M =
[[121 140 123 104 115 129 121 136 114 131 114 123 135]
 [123 127 119 151 115 152 125 131 123 131 114 132 118]
 [116 140 115 104 127 134 121 134 114 131 105 119 132]
 [133 109 126 144 151 116 130 127 132 115 143 134 138]
 [118 118 108 131 151 120 127 127 118 121 114 125 138]
 [126 118 119 158 145 134 130 122 140 124 124 134 115]
 [118 145 115 117 133 138 127 124 132 144 100 119 115]
 [138 140 145 124 121 120 134 124 140 137 143 125 118]
 [130 140 138 124 151 111 136 115 149 141 133 121 115]
 [126 118 119 158 145 134 134 124 145 128 124 132 115]
 [126 122 123 144 108 147 127 136 123 124 114 134 122]]
Rows and columns are counted from 0.
row 0 col 0: 121
row 5 col 11: 134
row 4 col 2: 108
row 2 col 8: 114
row 3 col 8: 132
row 1 col 2: 119
row 5 col 0: 126
row 0 col 10: 114
row 8 col 10: 133
row 10 col 4: 108
row 10 col 3: 144
row 8 col 2: 138
row 10 col 8: 123
row 2 col 2: 115
row 0 col 7: 136
row 1 col 3: 151
row 1 col 5: 152
row 6 col 9: 144
row 4 col 8: 118
row 1 col 7: 131
row 7 col 10: 143
row 4 col 9: 121
row 5 col 10: 124
row 0 col 2: 123
row 2 col 6: 121
row 5 col 6: 130
row 0 col 9: 131
row 2 col 12: 132
row 1 col 1: 127
row 2 col 5: 134
row 8 col 1: 140
row 8 col 11: 121
row 9 col 12: 115
row 8 col 0: 130
row 10 col 9: 124
row 6 col 1: 145

W =
[[132 125 131 131 129 128 128 128 128 128 128 125 125 131]
 [134 135 129 134 126 129 129 129 129 129 132 121 120 122]
 [126 131 127 124 128 129 127 129 125 125 130 132 135 125]
 [125 133 123 129 125 127 129 127 133 133 127 127 123 123]
 [121 122 125 124 129 127 128 126 129 129 124 134 132 132]
 [130 125 131 130 129 128 128 128 128 128 127 126 126 131]
 [139 119 137 137 132 128 130 128 130 129 126 118 117 137]
 [136 119 135 134 132 128 129 127 129 129 125 121 121 137]
 [144 126 137 143 130 128 131 128 133 132 128 110 107 132]
 [139 130 133 138 128 128 130 129 131 131 130 116 114 127]]
Indices start at 0.
(0, 0) => 132
(9, 2) => 133
(9, 12) => 114
(5, 1) => 125
(5, 6) => 128
(2, 1) => 131
(8, 12) => 107
(4, 10) => 124
(9, 10) => 130
(0, 10) => 128
(8, 1) => 126
(0, 2) => 131
(3, 4) => 125
(4, 4) => 129
(1, 6) => 129
(7, 1) => 119
(1, 2) => 129
(3, 3) => 129
(6, 6) => 130
(8, 10) => 128
(9, 9) => 131
(8, 0) => 144
(2, 9) => 125
(9, 11) => 116
(4, 8) => 129
(4, 5) => 127
(2, 3) => 124
(6, 8) => 130
(5, 3) => 130
(9, 7) => 129
(6, 4) => 132
(5, 7) => 128
(1, 0) => 134
(7, 10) => 125
(4, 11) => 134
(1, 7) => 129
(4, 1) => 122
(1, 5) => 129
(9, 8) => 131

A = [130 150 128 123 127 128 133 131 133 131 126 131]
A[0]	130
A[10]	126
A[7]	131
